Below are the code and all the weights of a small trained network. Each question names an input and a class and asks about switching units off, where a switched-off unit gives its printed mean instead of its output.

import numpy as np


def w(rows, s, z=0):
    codes = np.array(rows[::2]) - 128.0
    scale = np.full(codes.shape[1], s)
    scale[-1] = z or s
    return codes * scale


def f(y):
    return np.maximum(y, 0)


def log_softmax(a):
    a = a - a.max(-1, keepdims=True)
    return a - np.log(np.exp(a).sum(-1, keepdims=True))


def net(x, mask):
    res = np.array(x, float).reshape(1, 5) / 4 @ E
    y = f(res @ A[0][:, :-1].T + A[0][:, -1])
    res = res + np.where(mask, y, B[0][:, -1]) @ B[0][:, :-1]
    return log_softmax(res[-1] @ U[:, :-1].T + U[:, -1])


A, B = {}, {}
E = w([
[136,228,115,67,205],'x0',
[168,123,2,207,165],'x1',
[74,196,104,166,43],'x2',
[135,135,212,232,180],'x3',
[249,176,150,118,64],'x4',
],0.0075)
A[0] = w([
[168,131,54,211,170,2],'N0',
[138,71,133,173,85,89],'N1',
[161,72,108,72,147,171],'N2',
[194,70,139,134,192,101],'N3',
[133,108,158,190,127,115],'N4',
[80,191,116,185,80,103],'N5',
[95,127,216,60,102,139],'N6',
[126,68,92,94,73,77],'N7',
[240,170,143,132,90,109],'N8',
[104,181,95,149,69,90],'N9',
[149,152,198,226,185,137],'N10',
[159,127,13,153,141,46],'N11',
[157,83,137,103,157,90],'N12',
[143,70,135,166,82,70],'N13',
[130,241,113,108,196,118],'N14',
[7,97,104,133,186,57],'N15',
[68,116,117,137,167,79],'N16',
[128,100,77,44,101,135],'N17',
],0.012,0.0027)
B[0] = w([
[81,114,214,111,66,239],'N0',
[119,78,114,89,190,194],'N1',
[119,172,134,177,151,202],'N2',
[138,161,176,200,172,209],'N3',
[117,150,104,85,165,191],'N4',
[143,156,168,190,195,217],'N5',
[72,103,217,123,80,254],'N6',
[126,148,107,64,184,193],'N7',
[234,83,96,142,69,251],'N8',
[152,177,159,187,170,205],'N9',
[120,230,84,57,105,244],'N10',
[72,123,203,89,74,246],'N11',
[135,135,175,167,155,170],'N12',
[126,69,118,97,185,190],'N13',
[93,37,95,92,213,244],'N14',
[252,105,108,131,83,240],'N15',
[189,113,130,134,99,185],'N16',
[147,225,114,99,143,233],'N17',
],0.02,0.0075)
U = w([
[84,100,190,112,75,192],'0',
[233,93,103,141,95,107],'1',
[119,59,102,75,239,55],'2',
[124,214,90,87,146,232],'3',
[142,165,162,254,201,45],'4',
[114,142,94,153,115,191],'5',
[56,128,63,203,92,2],'6',
],0.0084,0.003)

Each question gives the input, the list of numbers given to net, and the class t.
The units are the neurons (one row each of A and B). Each row of codes is followed by its name. A weight is (code - 128) times the scale printed after its matrix; where a second scale follows, it is the last column's (A, B and U).
mask holds one flag per neuron, in row order. A switched-off neuron (its flag False) gives its mean, the last column of its row in B, instead of its output. The means were averaged over made-up inputs and are rounded, as every weight is.
A unit's drop is (log p(t) with every unit on - log p(t) with that unit switched off) / (log p(t) with every unit on - log p(t) with every unit switched off).
The circuit of an input: a set's keep is (log p(t) with only the set's units on - log p(t) with every unit switched off) / (log p(t) with every unit on - log p(t) with every unit switched off). Starting from the 12 units with the biggest drops (on a tie, the unit counted first), units are removed one at a time, each time the one whose removal leaves the highest keep (on an exact tie, the one counted first), for as long as the keep stays at least 0.8.
units of the circuit, in order: the units of the circuit, biggest drop first
unit that matters most: the unit with the biggest drop
top k neurons: the k neurons with the biggest drops, biggest first
drop when u is switched off: that unit's drop, to one decimal
input [7,-8,-5,-6,8], class 0: top 2 neurons -> [N6, N15]
input [-7,5,0,2,-6], class 2: top 3 neurons -> [N1, N8, N13]
input [4,-2,5,-4,-3], class 4: unit that matters most -> N10
input [1,-4,-6,6,-5], class 3: top 3 neurons -> [N10, N8, N5]
input [-7,3,-4,0,4], class 2: top 2 neurons -> [N1, N13]
input [4,-1,-8,2,-8], class 1: top 4 neurons -> [N15, N16, N5, N9]
input [-4,7,6,-7,-6], class 0: top 3 neurons -> [N11, N0, N10]
input [1,7,-3,3,-6], class 0: top 2 neurons -> [N0, N11]
input [-5,-4,-3,5,-1], class 2: units of the circuit, in order -> [N1, N13]
input [2,2,6,6,5], class 3: top 3 neurons -> [N10, N3, N15]
input [1,2,-7,-4,6], class 4: top 2 neurons -> [N3, N2]
input [-6,1,6,2,0], class 2: top 3 neurons -> [N1, N13, N3]
input [1,2,8,3,6], class 4: top 2 neurons -> [N5, N9]
input [-5,-6,1,-8,5], class 3: units of the circuit, in order -> [N17]
input [-1,6,-6,1,0], class 0: top 3 neurons -> [N0, N11, N5]
input [4,6,2,8,-7], class 3: top 4 neurons -> [N10, N8, N6, N4]
input [4,-7,0,8,-1], class 3: top 3 neurons -> [N10, N0, N11]
input [6,-2,8,-3,7], class 4: top 2 neurons -> [N9, N5]
input [-2,0,-3,8,0], class 3: drop when N10 is switched off -> 0.9
input [0,-7,-8,-3,6], class 4: unit that matters most -> N2
input [0,-6,8,-2,6], class 4: drop when N2 is switched off -> 0.0
input [7,-1,-1,-2,5], class 2: drop when N15 is switched off -> 0.4
input [5,3,-3,8,7], class 3: drop when N4 is switched off -> 0.2
